Each row is followed by its class.
-21, 5, 27, -38, -10, -55, 19, 31, 4, -19, 48, -52, -1, -45, -15, 20, -28, -22, 1, -11, -4, -7, 43, 7, 22, 20, -97, 26, -19, -21, 41, -11 => fevif
11, 11, 22, 49, -16, 37, -19, -13, 13, 10, 13, 8, -48, 7, -18, -6, 1, -23, -3, -16, 28, -33, -18, -1, 4, -2, 50, -29, -5, -10, -15, -26 => Mel
-8, 36, -9, -28, 57, -59, 37, 49, -22, -72, 35, 4, 46, 7, 9, -13, -1, 35, -8, -2, -42, 25, -3, -16, -91, 9, -26, 22, 49, 15, -12, 16 => Nus
9, 28, 28, -4, -40, 11, 8, 12, -12, 38, 59, 8, 2, -4, 19, 3, 22, -50, -25, -11, -39, 33, 22, -31, 28, -11, -6, -69, 11, 21, 25, -35 => nupe
31, -12, 60, 26, -57, 55, -4, 13, 22, 49, -7, 25, 34, -21, 23, -25, 14, -23, -46, -14, 43, 3, -19, 19, 17, -38, 30, -44, -9, -63, -8, 23 => fevif
22, -8, -3, 6, 37, 1, -12, -25, 7, 52, 10, -6, -6, 8, -23, 57, -17, -26, 38, 8, -15, 29, 47, -33, 37, -15, -39, -17, -20, 31, -10, -8 => zag
0, 0, -15, -5, 46, -49, 7, -1, -13, -49, 6, -22, 21, -12, -13, -8, -16, 11, 24, 7, -28, 7, 16, -11, -56, 0, -43, 30, 14, -7, -9, 22 => zag
-13, -39, 1, -33, -16, -58, -6, -10, 12, -21, 9, -34, 5, -35, 7, -14, -10, -14, 8, 6, 6, -5, 2, 30, 2, 56, -32, 77, -32, -10, 24, 25 => fevif
17, -46, 28, -13, -25, -11, -10, -16, -21, 75, -9, 15, 21, -7, 19, 36, -41, -24, 20, 17, 26, 11, -31, -4, 50, 8, -27, -45, -41, -17, -9, 14 => sog
25, -13, 31, -5, -17, 15, -8, -6, -8, 40, 5, 10, 18, 0, 3, 16, -23, -27, -5, 9, 41, 8, -14, -5, 42, -21, 8, -49, -22, -28, -14, 3 => nupe
-8, -26, -3, -28, -32, -27, -30, -46, 3, -29, 38, -40, -77, -7, 3, -9, 12, -66, 23, 17, -11, -18, 15, 21, -1, 29, 6, 112, -12, 16, 8, -14 => Mel
16, -47, 10, -7, -2, 10, -17, -22, -2, 45, -53, 20, 16, -10, -4, 20, -42, 14, 14, 25, 56, -12, -22, 14, 29, 2, 9, 12, -33, -36, -18, 44 => sog
25, 38, 8, 23, 45, 2, 13, 26, -7, -2, 24, 27, 11, 33, -17, 10, -7, 12, 0, -11, 1, 12, 22, -16, -30, -15, 26, -30, 11, 22, -30, -8 => Nus
-2, -5, 1, -36, -27, -40, -13, -29, -4, -39, 45, -39, -46, -1, -7, -29, 7, -46, 14, 10, 1, -14, 60, 17, 4, 14, -4, 95, -20, 8, 23, -15 => nupe
-3, 37, -4, -26, 64, -37, 32, 19, 3, -47, 46, -28, -7, -1, -35, 5, -27, 3, 21, -6, 5, 3, 60, -13, -30, -4, -45, 43, 14, 22, 1, -7 => nupe
-19, 17, -2, 28, 36, -5, 1, 10, 13, -41, 1, -8, -4, -16, -24, 6, -16, 32, 2, -8, -32, -6, 17, -3, -28, 20, -19, 18, 2, -12, 0, -9 => gurid
-12, -23, 17, -36, -40, -22, 6, 9, -19, -9, -7, -5, 32, -19, 23, -6, -9, -5, -22, 13, 0, 8, -59, 13, 3, 10, 7, -20, 4, -37, 3, 22 => gaf
11, 4, 15, 53, -55, 42, -6, 2, -14, 16, -19, 53, 18, -5, 25, -66, 31, 11, -43, -11, -9, -7, -32, 7, -39, -7, 72, -43, 19, -26, 6, 21 => sog
-11, -60, 16, -66, 4, -44, 4, 2, 2, -3, -32, -44, 47, -62, 12, 54, -45, -4, 8, 18, 19, 15, -16, 11, 51, 17, -91, 45, -30, -61, 19, 45 => fevif
9, 22, 37, 16, -39, 43, 5, 19, 40, -2, 18, -7, -1, -30, 6, -36, 37, -22, -51, -20, 5, 1, 47, 10, -5, -28, 3, 34, 13, -41, 28, 6 => fevif
5, -50, 22, -42, -73, -34, -24, 17, -42, -1, -28, 17, 73, -23, 60, 4, -13, 8, -38, 33, 17, 7, -114, 20, 5, 21, 28, -25, -14, -65, -1, 51 => Nus
9, 18, -4, 26, 26, 19, 8, -2, 9, 0, 8, 0, -39, 18, -19, 2, 8, 6, 24, -13, 13, -3, 28, -1, 9, 4, 12, 2, -8, 29, -2, -27 => kovad
-3, 34, 21, 22, -50, 24, 7, 17, -3, -30, 33, -12, -40, 4, 6, -46, 42, -13, -28, -16, -3, -12, 17, 8, -11, -18, 16, 2, 13, -10, 28, -31 => kovad
15, 29, -11, 28, 56, 27, 6, -21, 35, 5, 11, 6, -42, 14, -30, -7, 4, 1, 21, -10, -11, 4, 99, -20, -25, -6, -3, 75, 7, 30, -1, -8 => sog
-16, -53, 15, -41, -49, -15, -28, -23, -6, 28, -12, -16, 2, -29, 23, 43, -14, -24, -9, 39, -22, 19, -29, 10, 56, 18, -13, 26, -29, -12, 16, 15 => gurid
-19, 12, 12, 1, -10, 27, 1, 13, 8, -24, -11, -2, 5, -27, 1, 9, 12, 11, -43, 11, -46, 14, 11, -9, -9, -23, -4, 14, 27, -23, 14, 7 => gurid
-14, -66, -24, -51, -45, -37, -29, -46, -18, 16, -8, -24, -25, -12, 30, 31, 1, -29, 31, 37, -17, 24, -34, 8, 67, 56, -6, 45, -44, 28, 28, 4 => kovad
-9, -59, 3, -51, -34, -45, -17, -26, 15, 1, 0, -33, 5, -37, 22, 1, 1, -35, 6, 23, 0, 14, 3, 29, 31, 48, -29, 92, -32, -8, 26, 35 => fevif
8, 41, 42, 56, -72, 62, -4, 24, 4, 55, 23, 24, -27, -8, -1, -10, 26, -19, -47, -27, -6, -18, 29, -19, 41, -17, 19, -82, -3, -16, 41, -39 => sog
1, 1, 22, -39, -16, -47, 5, 30, -28, -6, 36, -9, 25, 2, 20, 24, -12, -13, -13, 12, -11, 12, -19, -5, 1, 11, -23, -12, -4, -1, 5, 0 => Nus
7, -9, 4, 22, 6, 16, -4, -10, 32, 28, -2, 7, 3, -19, 0, 7, 13, -6, -2, -18, -16, 16, 27, -5, 27, 28, -2, 3, -15, 5, 14, 0 => fevif
-12, -4, 14, 41, -71, 2, -26, -20, 4, -49, 12, 14, -11, 2, 21, -91, 39, -11, -46, 11, -35, -18, -22, 32, -66, 9, 93, 36, 12, -14, 3, 9 => gurid
5, -47, 11, -58, -39, -26, -19, -23, -22, 44, 7, -7, 9, -11, 16, 32, -24, -45, 5, 36, 19, 18, -19, 5, 64, 11, -9, 1, -31, -1, 8, 17 => nupe
10, 3, 12, -35, 51, -33, 20, 35, -25, -11, -2, 1, 45, 6, -6, 58, -43, 20, 7, 13, 12, 17, -18, -17, -3, -11, -31, -23, 0, -10, -26, 16 => Nus
10, -19, 12, 11, 8, 41, -11, -18, 10, 30, -25, 7, -20, -6, -13, 44, -19, -12, 12, 3, 31, 2, -37, -10, 32, -19, 27, -18, -1, -17, -21, 9 => Mel
-11, 24, -27, 20, 73, -15, 15, -4, 19, -50, -2, -9, -24, 17, -52, -11, -21, 34, 30, -16, 8, -14, 38, 6, -39, 25, 22, 44, 2, 17, -15, -4 => gaf
20, -15, -17, 32, 60, 4, -16, -18, 8, -24, -37, -3, -2, 9, -42, -5, -23, 20, 33, 11, 37, -19, 21, 10, -29, -15, 15, 41, -13, -21, -36, 33 => zag
44, -16, 10, 8, 26, 14, -23, -20, 8, 21, -13, 29, 12, 37, 4, 11, -6, -12, 11, 20, 33, 17, 8, 3, -3, -14, 53, 30, -17, 1, -45, 20 => Nus
21, 31, 1, 27, 52, 30, -6, 16, 32, -11, -9, 16, -8, 29, -29, 17, 1, 30, -6, -6, 30, -12, 40, -7, -11, -4, 40, 37, -2, -2, -21, -1 => Nus
20, 25, 23, 65, 24, 66, 17, 21, 5, -4, -25, 50, 24, 4, -5, -28, 1, 36, -21, -28, 33, 0, -74, -12, -65, -48, 67, -86, 50, -47, -49, 21 => Mel
27, 1, -9, 28, -3, 18, -14, -7, -10, -13, -15, 54, 25, 32, 23, -44, 36, 11, -24, 8, -14, 22, -27, 8, -59, 0, 103, 9, 21, 14, -32, 31 => Nus
25, 46, 10, 61, 10, 52, -4, 1, 24, -11, 14, 20, -19, 17, -26, -48, 40, -4, -13, -15, -14, -3, 66, -11, -58, -55, 41, 8, 33, -4, -13, -4 => zag
-3, 22, -6, 13, 29, -9, 6, 0, 19, -18, 10, -10, -33, -3, -27, -16, -11, 16, 15, -7, 5, -24, 60, 0, -26, 23, -17, 70, -4, 7, 16, -2 => sog
11, 18, 25, 49, -39, 41, -13, -5, 42, 14, 27, 4, -23, -16, 2, -39, 43, -31, -33, -30, -12, -4, 55, 5, 8, 8, 23, 15, -9, -11, 27, -21 => fevif
-29, -62, 7, -70, -46, -58, -5, -2, -31, -34, -28, -31, 40, -36, 26, 9, -30, -5, -3, 36, 10, 5, -83, 27, 23, 33, -22, 20, -15, -61, 10, 42 => gaf
11, -39, 27, -17, -41, -4, -19, -15, 26, 42, 7, -20, -6, -26, 8, 15, -8, -42, -1, 8, 34, 0, 15, 22, 62, 22, -17, 36, -46, -17, 19, 13 => fevif
23, -14, 32, -23, 12, 3, 10, 39, -32, -5, -33, 20, 71, 0, 15, 33, -34, 23, -22, 19, 43, 14, -62, 2, -6, -44, 5, -45, 7, -64, -36, 45 => Nus
11, 23, -12, 21, 55, 29, 3, -23, 43, 39, 11, 2, -43, 30, -37, 31, 3, -12, 29, -13, -6, 19, 70, -25, 37, 13, 17, 11, -13, 50, -7, -36 => gaf
-26, -12, -1, -27, -31, -23, 7, 14, -22, -14, 1, -29, -15, -23, 13, 19, 3, 1, 2, 2, -12, 8, -21, 3, 37, 24, -36, 2, -7, -5, 44, -10 => kovad
32, 23, 0, 60, 46, 47, -16, -11, 38, 44, -3, 9, -26, 18, -49, 26, -5, 1, 22, -12, 23, -14, 64, -22, 22, -22, 16, -21, -19, 14, -16, -19 => zag
7, 9, -2, -15, 45, -33, -2, 15, 3, 3, 17, -7, -2, 16, -17, 52, -25, 9, 19, 4, 9, 2, 21, -12, 19, 35, -20, 14, -24, 27, -7, -13 => Nus
-5, 21, 15, 65, 24, 67, 1, 26, 16, -6, -55, 36, 33, -21, -15, 9, -7, 67, -39, -24, -8, -6, -28, -12, -16, -21, 26, -67, 17, -65, -14, 5 => gurid
-17, -30, -10, -48, 51, -53, 16, 3, -14, -7, -26, -19, 28, -12, -27, 53, -68, 26, 38, 17, 28, 1, -31, 6, 23, 27, -43, -1, -21, -16, -18, 20 => gaf
6, 17, 5, 50, -25, 12, -9, 6, -7, -28, 9, 15, 15, -7, 5, -59, 36, 2, -28, -13, -32, -5, -3, -3, -61, -15, 27, -30, 26, -25, 3, 4 => zag
31, -2, 13, 64, -7, 45, -29, -14, 10, 41, -20, 25, 4, 5, -13, -2, 5, -3, -1, -10, 15, -8, 1, -10, 13, -17, 31, -61, -19, -26, -18, -3 => zag
-5, -51, 21, -38, 13, -22, -3, -4, -24, 43, -23, -10, 15, -25, -7, 90, -75, -5, 31, 15, 47, 0, -81, -9, 57, -2, -47, -60, -24, -38, -27, 15 => Mel
18, -17, -6, -42, 4, -12, -3, -32, -11, 34, 24, -2, -10, 11, 0, 22, -4, -53, 17, 27, -6, 42, 32, -12, 32, -8, 3, 28, -10, 48, -4, 7 => nupe
2, -20, -8, -21, 42, -40, 22, -1, 15, -25, 0, -7, 32, -22, 2, -14, -13, 11, 20, -3, -3, 23, 6, 16, -41, 23, -25, 60, 3, 5, -10, 41 => fevif
-1, 70, 5, 36, 66, -11, 58, 51, 20, -46, 54, -8, 8, -18, -27, -27, 4, 21, -1, -53, -41, 14, 70, -19, -69, -12, -44, -5, 43, 17, 16, -16 => fevif
-5, 24, -5, 68, 5, 22, -16, 21, 3, 12, -21, 17, 3, -16, -35, 9, -1, 43, -11, -27, -5, -33, -5, -19, 14, 25, 7, -90, -10, -21, 18, -20 => zag
-10, 21, 3, -43, 0, -26, 16, -7, 3, -19, 58, -41, -46, 9, -22, 6, 3, -49, 8, 9, -27, 18, 74, -3, 5, -15, -27, 67, 8, 35, 18, -22 => gaf
23, -20, 6, 10, 12, 20, -15, -12, -2, 55, -21, 15, 2, 5, -20, 41, -35, -5, 14, 5, 50, -2, -13, -6, 70, 11, 24, -56, -42, 0, -14, -2 => nupe
-12, -12, 17, 1, -52, -4, 4, 6, -37, -26, 8, 36, 42, -13, 37, -55, 21, 5, -44, 11, -58, 27, -60, 18, -73, -23, 36, -28, 40, -22, -15, 28 => gurid
